Below is a small trained network, with its code and all its weights. Each question gives an input and a class and asks what happens when units are switched off, that is, made to give their printed mean instead of their output.

import numpy as np


def w(rows, s, z=0):
    codes = np.array(rows[::2]) - 128.0
    scale = np.full(codes.shape[1], s)
    scale[-1] = z or s
    return codes * scale


def f(y):
    return y / 2 * (1 + np.tanh(0.7978845608 * (y + 0.044715 * y**3)))


def log_softmax(a):
    a = a - a.max(-1, keepdims=True)
    return a - np.log(np.exp(a).sum(-1, keepdims=True))


def net(x, mask):
    res = np.array(x, float).reshape(1, 6) / 4 @ E
    y = f(res @ A[0][:, :-1].T + A[0][:, -1])
    res = res + np.where(mask, y, B[0][:, -1]) @ B[0][:, :-1]
    return log_softmax(res[-1] @ U[:, :-1].T + U[:, -1])


A, B = {}, {}
E = w([
[128,127,127,128],'x0',
[129,127,129,127],'x1',
[95,41,34,137],'x2',
[14,174,131,97],'x3',
[161,125,114,8],'x4',
[127,127,129,130],'x5',
],0.011)
A[0] = w([
[91,168,167,182,184],'N1',
[32,114,62,112,104],'N2',
[177,108,99,4,255],'N3',
[43,118,80,116,145],'N4',
[87,178,162,183,209],'N5',
[102,199,177,32,183],'N6',
[122,96,105,231,209],'N7',
[205,145,199,142,181],'N8',
[98,185,167,185,163],'N9',
[43,86,85,109,145],'N10',
[85,224,175,100,112],'N11',
[166,29,78,182,180],'N12',
[130,91,108,255,219],'N13',
[209,162,175,145,178],'N14',
[123,47,75,171,221],'N15',
],0.009,0.004)
B[0] = w([
[110,123,108,244,188],'N1',
[215,222,108,144,183],'N2',
[148,92,64,34,254],'N3',
[196,229,136,147,179],'N4',
[96,130,132,214,198],'N5',
[42,121,183,28,231],'N6',
[144,149,242,118,204],'N7',
[181,231,60,124,193],'N8',
[94,115,100,224,190],'N9',
[217,179,121,135,185],'N10',
[23,39,187,116,209],'N11',
[143,53,198,99,226],'N12',
[138,143,255,117,222],'N13',
[186,242,72,108,189],'N14',
[184,94,167,96,217],'N15',
],0.007,0.0094)
U = w([
[183,204,125,188,180],'0',
[92,80,207,80,233],'1',
[156,192,32,72,93],'2',
[156,2,47,112,13],'3',
[39,121,105,197,4],'4',
],0.0093,0.0018)

Each question gives the input, the list of numbers given to net, and the class t.
The units are the neurons (one row each of A and B). Each row of codes is followed by its name. A weight is (code - 128) times the scale printed after its matrix; where a second scale follows, it is the last column's (A, B and U).
mask holds one flag per neuron, in row order. A switched-off neuron (its flag False) gives its mean, the last column of its row in B, instead of its output. The means were averaged over made-up inputs and are rounded, as every weight is.
A unit's drop is (log p(t) with every unit on - log p(t) with that unit switched off) / (log p(t) with every unit on - log p(t) with every unit switched off).
The circuit of an input: a set's keep is (log p(t) with only the set's units on - log p(t) with every unit switched off) / (log p(t) with every unit on - log p(t) with every unit switched off). Starting from the 12 units with the biggest drops (on a tie, the unit counted first), units are removed one at a time, each time the one whose removal leaves the highest keep (on an exact tie, the one counted first), for as long as the keep stays at least 0.8.
circuit, biggest first: the units of the circuit, biggest drop first
k most important neurons: the k neurons with the biggest drops, biggest first
drop of u: that unit's drop, to one decimal
input [3,6,2,-8,-6,-8], class 1: circuit, biggest first : (N12; N13)
input [8,6,1,-1,-8,-4], class 1: circuit, biggest first : (N13)
input [0,7,5,1,3,-4], class 2: 4 most important neurons : (N11; N2; N4; N10)
input [-8,1,1,3,-4,-5], class 0: circuit, biggest first : (N6; N11)
input [3,8,-7,-1,8,2], class 2: 2 most important neurons : (N8; N14)
input [-4,-3,7,-7,0,4], class 1: 3 most important neurons : (N13; N7; N12)
input [-6,-7,1,-7,-2,7], class 1: 2 most important neurons : (N12; N13)
input [0,6,-7,1,-6,4], class 4: 2 most important neurons : (N11; N9)
input [3,-6,1,4,-8,-7], class 0: drop of N4 : 0.3
input [-2,5,7,-2,0,-5], class 1: drop of N7 : 0.3
input [1,-4,-6,4,-6,-5], class 4: drop of N1 : 0.0
